Here is a tiny trained network, its code and every weight. The questions are about switching its units off for an input and a class, where a switched-off unit gives its printed mean instead of its output.

import numpy as np


def w(rows, s, z=0):
    codes = np.array(rows[::2]) - 128.0
    scale = np.full(codes.shape[1], s)
    scale[-1] = z or s
    return codes * scale


def f(y):
    return y / 2 * (1 + np.tanh(0.7978845608 * (y + 0.044715 * y**3)))


def log_softmax(a):
    a = a - a.max(-1, keepdims=True)
    return a - np.log(np.exp(a).sum(-1, keepdims=True))


def net(x, mask):
    res = np.array(x, float).reshape(1, 8) / 4 @ E
    y = f(res @ A[0][:, :-1].T + A[0][:, -1])
    res = res + np.where(mask, y, B[0][:, -1]) @ B[0][:, :-1]
    return log_softmax(res[-1] @ U[:, :-1].T + U[:, -1])


A, B = {}, {}
E = w([
[191,113,100,180,218,176,113,59,59,188],'x0',
[168,136,241,141,109,32,138,134,137,113],'x1',
[132,141,130,75,176,96,177,175,87,70],'x2',
[156,129,193,60,253,96,1,65,134,126],'x3',
[66,131,209,120,147,165,165,219,56,214],'x4',
[161,161,149,18,143,224,161,76,192,50],'x5',
[179,138,174,121,116,127,201,56,162,196],'x6',
[169,136,133,81,68,128,164,75,35,96],'x7',
],0.0075)
A[0] = w([
[109,131,137,50,230,190,26,126,120,97,165],'n0',
[97,136,119,160,125,124,118,189,120,158,136],'n1',
[117,131,84,86,160,119,187,145,166,88,102],'n2',
[92,125,179,29,55,81,129,136,101,132,162],'n3',
[145,125,141,140,116,145,135,102,112,112,45],'n4',
[150,133,106,137,146,110,123,120,130,136,48],'n5',
[126,128,156,117,163,155,139,87,123,208,98],'n6',
[70,126,115,145,131,120,113,224,130,178,165],'n7',
[118,132,179,95,160,131,136,170,157,128,162],'n8',
[143,108,138,134,96,124,134,121,93,116,19],'n9',
[117,130,114,153,128,134,63,87,201,179,113],'n10',
[153,135,113,144,116,89,144,129,138,130,28],'n11',
[139,118,127,134,143,119,106,124,84,106,58],'n12',
[113,118,181,94,158,120,119,166,148,130,125],'n13',
[116,128,128,126,119,118,116,110,147,151,79],'n14',
[115,127,118,92,151,133,111,130,127,160,107],'n15',
[110,118,111,124,112,154,140,125,118,132,96],'n16',
[130,120,120,124,138,123,107,120,172,136,100],'n17',
[120,126,120,155,137,142,55,91,202,177,148],'n18',
[144,121,106,131,110,132,134,128,138,122,49],'n19',
[111,121,130,112,103,115,112,124,136,111,2],'n20',
[101,128,66,53,160,109,179,154,179,109,146],'n21',
[131,136,174,134,149,126,126,150,123,123,52],'n22',
[107,136,217,87,187,122,140,185,172,121,113],'n23',
[83,124,110,155,136,117,127,212,127,154,123],'n24',
[142,127,160,130,181,192,130,86,124,205,122],'n25',
[102,127,121,116,65,250,179,141,194,143,167],'n26',
],0.019,0.0049)
B[0] = w([
[59,66,114,107,116,251,118,132,122,71,254],'n0',
[133,82,127,119,114,160,115,149,122,169,192],'n1',
[158,150,119,137,143,157,125,108,132,75,167],'n2',
[49,172,127,137,87,76,120,143,120,175,221],'n3',
[134,139,104,159,168,127,137,156,132,144,135],'n4',
[102,106,164,130,102,132,125,132,124,129,138],'n5',
[204,156,135,204,125,169,124,138,123,155,183],'n6',
[114,74,119,147,119,183,139,120,121,200,226],'n7',
[114,137,158,158,125,82,125,133,133,87,183],'n8',
[106,166,143,131,162,133,123,107,163,123,141],'n9',
[152,88,129,119,119,63,122,128,121,78,190],'n10',
[87,131,123,128,161,141,125,117,125,130,142],'n11',
[105,120,119,166,83,139,135,151,119,129,152],'n12',
[142,150,133,151,139,87,150,118,129,92,182],'n13',
[171,120,127,128,106,140,108,180,90,110,135],'n14',
[121,123,157,137,135,153,133,116,136,111,150],'n15',
[108,125,137,87,137,116,119,118,162,124,143],'n16',
[84,134,129,104,152,104,142,130,123,115,148],'n17',
[108,92,134,104,144,45,141,120,133,82,198],'n18',
[134,150,165,105,161,128,142,135,138,113,133],'n19',
[120,157,146,110,142,140,146,120,104,156,137],'n20',
[133,181,140,146,150,166,140,134,131,54,178],'n21',
[159,137,128,105,141,110,124,115,154,116,150],'n22',
[118,146,139,170,123,40,128,125,109,82,213],'n23',
[102,87,146,112,141,160,114,110,136,199,205],'n24',
[122,158,167,175,178,163,154,109,146,187,201],'n25',
[77,231,82,61,91,135,109,141,122,188,214],'n26',
],0.028,0.021)
U = w([
[101,152,150,204,141,178,154,92,147,138,185],'0',
[112,110,131,142,126,91,137,94,140,20,177],'1',
[238,127,143,66,101,144,102,165,148,125,65],'2',
[170,112,73,117,88,179,115,136,139,96,1],'3',
[119,222,118,120,80,2,141,135,165,120,129],'4',
[126,210,70,89,121,164,137,112,183,109,94],'5',
[57,132,104,123,92,177,115,118,143,151,171],'6',
[162,81,168,182,152,83,150,94,155,177,76],'7',
],0.0078,0.0061)

Each question gives the input, the list of numbers given to net, and the class t.
The units are the neurons (one row each of A and B). Each row of codes is followed by its name. A weight is (code - 128) times the scale printed after its matrix; where a second scale follows, it is the last column's (A, B and U).
mask holds one flag per neuron, in row order. A switched-off neuron (its flag False) gives its mean, the last column of its row in B, instead of its output. The means were averaged over made-up inputs and are rounded, as every weight is.
A unit's drop is (log p(t) with every unit on - log p(t) with that unit switched off) / (log p(t) with every unit on - log p(t) with every unit switched off).
The circuit of an input: a set's keep is (log p(t) with only the set's units on - log p(t) with every unit switched off) / (log p(t) with every unit on - log p(t) with every unit switched off). Starting from the 12 units with the biggest drops (on a tie, the unit counted first), units are removed one at a time, each time the one whose removal leaves the highest keep (on an exact tie, the one counted first), for as long as the keep stays at least 0.8.
units of the circuit, in order: the units of the circuit, biggest drop first
unit that matters most: the unit with the biggest drop
k most important neurons: the k neurons with the biggest drops, biggest first
drop when u is switched off: that unit's drop, to one decimal
input [-8,-8,-7,-4,-2,0,6,-6], class 5: 3 most important neurons : [n26; n23; n3]
input [7,8,5,0,-1,7,0,-1], class 1: unit that matters most : n7
input [2,-3,4,5,5,5,-3,5], class 0: 3 most important neurons : [n26; n25; n18]
input [-8,-2,-3,4,2,-2,0,0], class 4: units of the circuit, in order : [n0; n23]
input [-3,-1,-2,3,7,1,7,-4], class 4: 3 most important neurons : [n23; n0; n26]
input [1,-5,-1,7,5,4,8,-7], class 1: 4 most important neurons : [n18; n10; n23; n7]
input [7,-2,-6,-4,-3,8,1,-8], class 5: 3 most important neurons : [n26; n23; n3]
input [5,-1,-2,2,5,-3,1,-5], class 7: 4 most important neurons : [n18; n26; n10; n21]
input [4,6,7,7,3,-5,-7,-8], class 1: 3 most important neurons : [n23; n13; n26]
input [2,1,4,0,2,1,7,-3], class 0: 4 most important neurons : [n25; n18; n10; n3]
input [5,-2,-5,-4,3,6,-2,-3], class 5: 2 most important neurons : [n26; n7]
input [4,5,-7,0,3,-2,-4,3], class 7: 3 most important neurons : [n0; n26; n21]
input [8,8,-7,-5,-6,1,-3,-4], class 1: 2 most important neurons : [n26; n3]
input [-6,6,5,4,8,-7,7,-5], class 4: 2 most important neurons : [n23; n3]
input [-5,-8,-2,-5,3,-1,6,4], class 5: 2 most important neurons : [n26; n0]
input [5,2,-5,6,5,-4,-4,-1], class 0: 2 most important neurons : [n0; n25]
input [5,-1,8,4,-7,4,-7,1], class 3: unit that matters most : n3
input [-5,0,7,-2,0,-6,6,-7], class 0: drop when n26 is switched off : 1.2
input [-1,3,-5,8,8,-4,0,3], class 0: drop when n0 is switched off : 0.1
input [5,8,8,7,7,-4,0,-6], class 0: drop when n0 is switched off : 3.5
input [-6,-2,-1,5,-8,7,-4,3], class 1: drop when n2 is switched off : 0.1
input [-3,6,7,-5,7,3,-3,-4], class 4: unit that matters most : n23
